Below is a small trained network, with its code and all its weights. Each question gives an input and a class and asks what happens when units are switched off, that is, made to give their printed mean instead of their output.

import numpy as np


def w(rows, s, z=0):
    codes = np.array(rows[::2]) - 128.0
    scale = np.full(codes.shape[1], s)
    scale[-1] = z or s
    return codes * scale


def f(y):
    return np.maximum(y, 0)


def log_softmax(a):
    a = a - a.max(-1, keepdims=True)
    return a - np.log(np.exp(a).sum(-1, keepdims=True))


def net(x, mask):
    res = np.array(x, float).reshape(1, 5) / 4 @ E
    y = f(res @ A[0][:, :-1].T + A[0][:, -1])
    res = res + np.where(mask, y, B[0][:, -1]) @ B[0][:, :-1]
    return log_softmax(res[-1] @ U[:, :-1].T + U[:, -1])


A, B = {}, {}
E = w([
[131,125,124],'x0',
[200,244,206],'x1',
[253,142,51],'x2',
[46,242,59],'x3',
[130,125,126],'x4',
],0.0043)
A[0] = w([
[195,162,115,116],'N0',
[55,112,200,29],'N1',
[169,147,119,121],'N2',
[158,185,162,63],'N3',
[182,153,222,77],'N4',
[61,142,139,43],'N5',
[161,70,174,77],'N6',
[220,75,81,135],'N7',
[87,86,48,64],'N8',
[93,106,183,76],'N9',
[115,211,39,69],'N10',
[95,112,247,151],'N11',
[162,195,192,56],'N12',
[101,99,96,50],'N13',
[129,123,145,255],'N14',
[109,59,95,77],'N15',
[165,69,190,51],'N16',
[208,134,50,27],'N17',
[77,127,211,33],'N18',
[59,217,65,13],'N19',
[80,32,65,57],'N20',
[217,5,238,56],'N21',
[106,49,113,131],'N22',
[138,182,165,83],'N23',
[90,104,178,169],'N24',
[176,51,198,56],'N25',
[85,82,38,75],'N26',
],0.011,0.006)
B[0] = w([
[122,70,115,172],'N0',
[134,47,181,151],'N1',
[121,91,127,155],'N2',
[170,149,159,147],'N3',
[191,143,144,170],'N4',
[101,117,182,142],'N5',
[104,140,171,159],'N6',
[135,40,124,201],'N7',
[159,153,129,160],'N8',
[141,80,144,146],'N9',
[65,111,203,168],'N10',
[135,65,99,203],'N11',
[187,130,174,157],'N12',
[134,136,119,134],'N13',
[166,115,31,254],'N14',
[160,137,151,155],'N15',
[90,143,161,156],'N16',
[118,4,227,155],'N17',
[131,38,177,145],'N18',
[65,164,196,158],'N19',
[184,155,142,176],'N20',
[51,221,163,217],'N21',
[168,129,117,182],'N22',
[168,147,133,147],'N23',
[140,75,138,192],'N24',
[80,166,172,171],'N25',
[154,108,176,169],'N26',
],0.031,0.0061)
U = w([
[87,142,144,144],'0',
[141,105,91,240],'1',
[205,134,133,64],'2',
[133,101,86,209],'3',
[120,57,103,4],'4',
[114,168,3,63],'5',
],0.012)

Each question gives the input, the list of numbers given to net, and the class t.
The units are the neurons (one row each of A and B). Each row of codes is followed by its name. A weight is (code - 128) times the scale printed after its matrix; where a second scale follows, it is the last column's (A, B and U).
mask holds one flag per neuron, in row order. A switched-off neuron (its flag False) gives its mean, the last column of its row in B, instead of its output. The means were averaged over made-up inputs and are rounded, as every weight is.
A unit's drop is (log p(t) with every unit on - log p(t) with that unit switched off) / (log p(t) with every unit on - log p(t) with every unit switched off).
The circuit of an input: a set's keep is (log p(t) with only the set's units on - log p(t) with every unit switched off) / (log p(t) with every unit on - log p(t) with every unit switched off). Starting from the 12 units with the biggest drops (on a tie, the unit counted first), units are removed one at a time, each time the one whose removal leaves the highest keep (on an exact tie, the one counted first), for as long as the keep stays at least 0.8.
units of the circuit, in order: the units of the circuit, biggest drop first
most important unit: the unit with the biggest drop
top k neurons: the k neurons with the biggest drops, biggest first
drop of u: that unit's drop, to one decimal
input [-1,-8,-4,3,7], class 2: top neuron : N20
input [8,-6,5,8,8], class 0: units of the circuit, in order : N10, N19
input [4,2,7,6,4], class 4: units of the circuit, in order : N21, N17, N10
input [-5,6,-8,1,-1], class 4: top 2 neurons : N11, N18
input [2,-8,8,0,0], class 2: units of the circuit, in order : N20, N26
input [3,8,-6,1,5], class 2: units of the circuit, in order : N12, N4
input [-5,2,4,7,4], class 0: top 2 neurons : N10, N19
input [5,3,7,-8,-3], class 0: top 2 neurons : N21, N25
input [-1,6,-7,-5,-3], class 4: top 4 neurons : N11, N18, N1, N24
input [-7,7,-7,-2,5], class 2: top 2 neurons : N4, N12
input [3,4,-7,-4,5], class 4: top 3 neurons : N11, N18, N1
input [5,-7,8,5,2], class 4: top 2 neurons : N17, N7
input [-3,5,6,-4,5], class 4: drop of N21 : -0.2
input [6,-8,-3,6,3], class 2: drop of N5 : 0.0
input [-6,-5,-2,6,-5], class 0: drop of N4 : 0.1
input [-5,-8,7,-2,2], class 2: most important unit : N20
